Below are the code and all the weights of a small trained network. Each question names an input and a target symbol and asks about switching units off, where a switched-off unit gives its printed mean instead of its output.

import numpy as np


def w(rows, s, z=0):
    codes = np.array(rows[::2]) - 128.0
    scale = np.full(codes.shape[1], s)
    scale[-1] = z or s
    return codes * scale


def f(y):
    return np.maximum(y, 0)


def softmax(a):
    e = np.exp(a - a.max(-1, keepdims=True))
    return e / e.sum(-1, keepdims=True)


def log_softmax(a):
    a = a - a.max(-1, keepdims=True)
    return a - np.log(np.exp(a).sum(-1, keepdims=True))


def net(x, mask):
    ids = ['ΞΦΨβγημτ'.index(c) for c in x.split()]
    T = len(ids)
    res = E[ids] + P[:T]
    u = 0
    for l in range(2):
        r = res
        for j in range(2):
            rows = slice(2 * j, 2 * j + 2)
            q, k, v = (r @ M[l][rows].T for M in (Q, K, V))
            z = softmax(np.where(np.tri(T) > 0, q @ k.T / 2**0.5, -1e9)) @ v
            o = O[l][rows]
            res = res + np.where(mask[u + j], z, o[:, -1]) @ o[:, :-1]
        u += 2
        y = f(res @ A[l][:, :-1].T + A[l][:, -1])
        res = res + np.where(mask[u : u + 4], y, B[l][:, -1]) @ B[l][:, :-1]
        u += 4
    return log_softmax(res[-1] @ U[:, :-1].T + U[:, -1])


Q, K, V, O, A, B = {}, {}, {}, {}, {}, {}
E = w([
[204,132,86,206,34,185,146],'Ξ',
[165,128,183,9,91,122,84],'Φ',
[131,38,176,106,139,69,68],'Ψ',
[73,163,101,183,146,158,33],'β',
[116,97,182,89,165,216,124],'γ',
[118,56,80,153,78,90,185],'η',
[86,78,202,133,206,154,136],'μ',
[57,216,125,147,99,66,162],'τ',
],0.012)
P = w([
[243,126,34,142,255,112,19],'0',
[113,105,130,159,149,126,75],'1',
[79,110,154,161,113,132,95],'2',
[50,99,180,158,81,123,110],'3',
[28,98,215,140,42,143,103],'4',
[16,90,236,156,16,141,119],'5',
[10,84,204,144,34,145,98],'6',
],0.0047)
Q[0] = w([
[11,76,181,224,117,186,21],'L0H0',
[23,79,180,191,121,169,49],'L0H0',
[87,115,152,152,137,123,105],'L0H1',
[213,186,93,2,143,168,179],'L0H1',
],0.0077)
K[0] = w([
[2,125,204,117,63,178,182],'L0H0',
[51,126,176,123,71,170,170],'L0H0',
[158,145,96,140,102,120,155],'L0H1',
[100,59,208,95,191,229,58],'L0H1',
],0.0079)
V[0] = w([
[141,135,166,98,158,37,253],'L0H0',
[134,163,71,154,29,58,66],'L0H0',
[162,48,199,67,213,152,55],'L0H1',
[172,93,154,135,84,83,189],'L0H1',
],0.0056)
O[0] = w([
[173,143,105,159,170,85,218,4],'L0H0',
[108,135,72,115,44,78,85,127],'L0H0',
[191,162,164,133,127,143,2,133],'L0H1',
[75,174,53,103,137,96,166,73],'L0H1',
],0.0078,0.0038)
A[0] = w([
[77,175,98,66,123,160,150,247],'L0N0',
[98,102,104,119,112,105,93,107],'L0N1',
[119,138,161,161,200,195,126,185],'L0N2',
[82,41,139,100,165,47,253,216],'L0N3',
],0.0058,0.0011)
B[0] = w([
[103,131,192,3,119,96,129,178],'L0N0',
[91,118,127,109,112,112,97,223],'L0N1',
[93,130,157,123,154,196,103,251],'L0N2',
[13,81,58,221,166,119,68,226],'L0N3',
],0.0061,0.0031)
Q[1] = w([
[186,159,134,116,136,148,163],'L1H0',
[97,57,158,137,88,204,2],'L1H0',
[55,134,211,124,138,137,57],'L1H1',
[105,175,38,173,116,188,107],'L1H1',
],0.0096)
K[1] = w([
[184,180,122,131,189,133,99],'L1H0',
[137,115,127,147,2,140,234],'L1H0',
[90,132,134,156,13,122,236],'L1H1',
[125,40,208,60,115,105,143],'L1H1',
],0.0094)
V[1] = w([
[181,94,45,200,121,138,147],'L1H0',
[130,187,130,168,115,173,104],'L1H0',
[163,139,153,133,71,179,120],'L1H1',
[84,254,108,146,153,116,120],'L1H1',
],0.0094)
O[1] = w([
[52,1,115,102,53,151,171,77],'L1H0',
[118,198,21,105,115,242,186,251],'L1H0',
[203,144,76,109,62,160,178,181],'L1H1',
[40,240,60,11,217,159,44,114],'L1H1',
],0.006,0.002)
A[1] = w([
[158,146,143,226,145,132,111,76],'L1N0',
[254,163,154,88,124,167,140,65],'L1N1',
[155,191,110,153,76,146,111,211],'L1N2',
[213,157,174,106,70,74,117,252],'L1N3',
],0.0075,0.0016)
B[1] = w([
[165,95,180,149,99,167,102,226],'L1N0',
[71,102,139,116,220,98,245,222],'L1N1',
[118,182,39,181,124,114,134,252],'L1N2',
[153,133,76,84,134,1,153,222],'L1N3',
],0.0064,0.0035)
U = w([
[94,40,53,104,45,164,254,219],'Ξ',
[91,225,37,93,203,13,233,78],'Φ',
[247,135,167,20,102,32,110,226],'Ψ',
[208,175,39,237,60,185,115,23],'β',
[126,118,168,214,252,173,219,97],'γ',
[123,18,201,182,96,26,72,60],'η',
[184,124,222,76,183,226,183,2],'μ',
[31,177,95,86,144,137,38,253],'τ',
],0.0048,0.00099)

Each question gives the input, a string of symbols that net reads in full, and the target symbol t.
The units are the heads (2 rows each of Q, K, V and O) and the neurons (one row each of A and B). Each row of codes is followed by its name. A weight is (code - 128) times the scale printed after its matrix; where a second scale follows, it is the last column's (O, A, B and U).
mask holds one flag per unit, layer by layer, with each layer's heads first. A switched-off unit (its flag False) gives its mean, the last column of its rows in O or B, instead of its output. The means were averaged over made-up inputs and are rounded, as every weight is.
A unit's drop is (log p(t) with every unit on - log p(t) with that unit switched off) / (log p(t) with every unit on - log p(t) with every unit switched off).
The circuit of an input: a set's keep is (log p(t) with only the set's units on - log p(t) with every unit switched off) / (log p(t) with every unit on - log p(t) with every unit switched off). Starting from all 12 units, units are removed one at a time, each time the one whose removal leaves the highest keep (on an exact tie, the one counted first), for as long as the keep stays at least 0.8.
units of the circuit, in order: the units of the circuit, biggest drop first
most important unit: the unit with the biggest drop
top k neurons: the k neurons with the biggest drops, biggest first
top k neurons in layer l: the k neurons of layer l with the biggest drops, biggest first
heads that matter: for each layer, one digit per head in row order, 1 if its drop is at least 0.15 and else 0, layers parted by /
drop of u: that unit's drop, to one decimal
input β Ψ Ξ Ψ Ψ β, target Ξ: heads that matter	00 / 11
input Ξ β Ξ, target Ξ: most important unit	L1H0
input Ψ Φ Ψ, target Ψ: units of the circuit, in order	L0H1, L1N3, L1H0, L0N3
input γ Ξ β β μ, target Ξ: heads that matter	00 / 11
input β η β η β Ψ Φ, target η: units of the circuit, in order	L1H0, L1H1
input τ η η μ μ Ψ γ, target η: heads that matter	01 / 11
input γ Φ μ Ξ μ, target Ξ: units of the circuit, in order	L1H0, L1H1
input μ β Ξ β Φ γ Ψ, target Ξ: units of the circuit, in order	L1H0, L1H1
input Φ τ Ψ, target τ: heads that matter	00 / 01
input Ξ Ψ β μ Φ, target Ξ: units of the circuit, in order	L1H0, L1H1, L0H1
input Φ β Φ β β Ψ β, target η: heads that matter	00 / 01
input γ μ γ, target γ: units of the circuit, in order	L1N1, L1H0, L0H0, L1H1
input Ξ β η μ Ψ Ξ γ, target Ξ: heads that matter	00 / 11
input η τ β Ψ, target τ: heads that matter	01 / 01
input β Φ μ Ψ β Ψ β, target β: heads that matter	01 / 01
input β μ γ τ Ξ Ψ, target Ξ: top 2 neurons	L0N3, L0N0
input Ψ τ τ β γ μ, target τ: units of the circuit, in order	L1H1
input β β β β β Φ, target Φ: top 2 neurons	L1N1, L1N3
input Φ η β, target η: heads that matter	00 / 11
input μ Ψ μ Ψ μ μ γ, target γ: units of the circuit, in order	L0H0, L1H0, L1H1
input Φ τ μ Ξ Ξ Φ, target Ξ: units of the circuit, in order	L1H0
input μ β Ψ, target Ψ: top 2 neurons in layer 0	L0N3, L0N2
input Ψ β μ, target μ: drop of L0H1	0.5
input Ψ η Ψ γ, target η: drop of L1H0	1.0
input μ β μ Ψ Φ Ξ β, target Ξ: drop of L0H1	0.2
